Below are the code and all the weights of a small trained network. Each question names an input and a class and asks about switching units off, where a switched-off unit gives its printed mean instead of its output.

import numpy as np


def w(rows, s, z=0):
    codes = np.array(rows[::2]) - 128.0
    scale = np.full(codes.shape[1], s)
    scale[-1] = z or s
    return codes * scale


def f(y):
    return np.maximum(y, 0)


def log_softmax(a):
    a = a - a.max(-1, keepdims=True)
    return a - np.log(np.exp(a).sum(-1, keepdims=True))


def net(x, mask):
    res = np.array(x, float).reshape(1, 7) / 4 @ E
    y = f(res @ A[0][:, :-1].T + A[0][:, -1])
    res = res + np.where(mask, y, B[0][:, -1]) @ B[0][:, :-1]
    return log_softmax(res[-1] @ U[:, :-1].T + U[:, -1])


A, B = {}, {}
E = w([
[125,119,124,123,133,133],'x0',
[183,46,172,219,167,123],'x1',
[125,128,127,138,121,133],'x2',
[130,95,99,90,9,89],'x3',
[126,121,122,124,135,129],'x4',
[131,137,131,133,127,122],'x5',
[29,92,160,177,171,76],'x6',
],0.015)
A[0] = w([
[52,217,91,86,153,116,136],'N1',
[165,178,59,95,66,158,135],'N2',
[245,146,109,119,138,190,182],'N3',
[136,57,108,135,53,41,93],'N4',
[254,161,85,154,153,178,2],'N5',
[154,167,45,47,11,131,143],'N6',
],0.0088,0.0085)
B[0] = w([
[59,116,182,47,76,210,196],'N1',
[151,106,111,150,144,84,207],'N2',
[87,170,110,65,65,197,205],'N3',
[72,163,143,65,87,254,183],'N4',
[41,77,188,151,122,168,164],'N5',
[198,110,65,165,193,60,253],'N6',
],0.011,0.017)
U = w([
[135,168,120,73,67,136,193],'0',
[108,110,193,111,112,150,173],'1',
[186,101,113,190,240,8,2],'2',
],0.012,0.0014)

Each question gives the input, the list of numbers given to net, and the class t.
The units are the neurons (one row each of A and B). Each row of codes is followed by its name. A weight is (code - 128) times the scale printed after its matrix; where a second scale follows, it is the last column's (A, B and U).
mask holds one flag per neuron, in row order. A switched-off neuron (its flag False) gives its mean, the last column of its row in B, instead of its output. The means were averaged over made-up inputs and are rounded, as every weight is.
A unit's drop is (log p(t) with every unit on - log p(t) with that unit switched off) / (log p(t) with every unit on - log p(t) with every unit switched off).
The circuit of an input: a set's keep is (log p(t) with only the set's units on - log p(t) with every unit switched off) / (log p(t) with every unit on - log p(t) with every unit switched off). Starting from all 6 units, units are removed one at a time, each time the one whose removal leaves the highest keep (on an exact tie, the one counted first), for as long as the keep stays at least 0.8.
circuit, biggest first: the units of the circuit, biggest drop first
most important unit: the unit with the biggest drop
top k neurons: the k neurons with the biggest drops, biggest first
drop of u: that unit's drop, to one decimal
input [0,-6,-1,7,3,6,0], class 2: most important unit : N6
input [0,-6,-8,2,4,-2,0], class 2: top 4 neurons : [N6; N3; N4; N2]
input [7,1,-4,0,4,2,4], class 2: top 3 neurons : [N1; N3; N4]
input [-4,-1,1,2,8,-5,-4], class 2: circuit, biggest first : [N6; N1]
input [8,-6,3,1,-6,-6,-8], class 2: top 2 neurons : [N6; N2]
input [-2,5,8,-6,4,-8,0], class 1: top 3 neurons : [N6; N2; N3]
input [-8,-1,-7,1,-8,-1,-5], class 2: circuit, biggest first : [N6; N4]
input [4,-4,1,8,-1,4,0], class 2: top 3 neurons : [N6; N3; N2]
input [-5,-3,-5,7,-4,1,-8], class 2: top 2 neurons : [N6; N2]
input [0,5,-6,-8,8,-3,-7], class 1: drop of N5 : 1.5
input [-6,-7,-5,3,3,-1,-2], class 2: drop of N6 : 0.8
input [-2,-3,4,3,2,5,-8], class 2: drop of N2 : 0.1
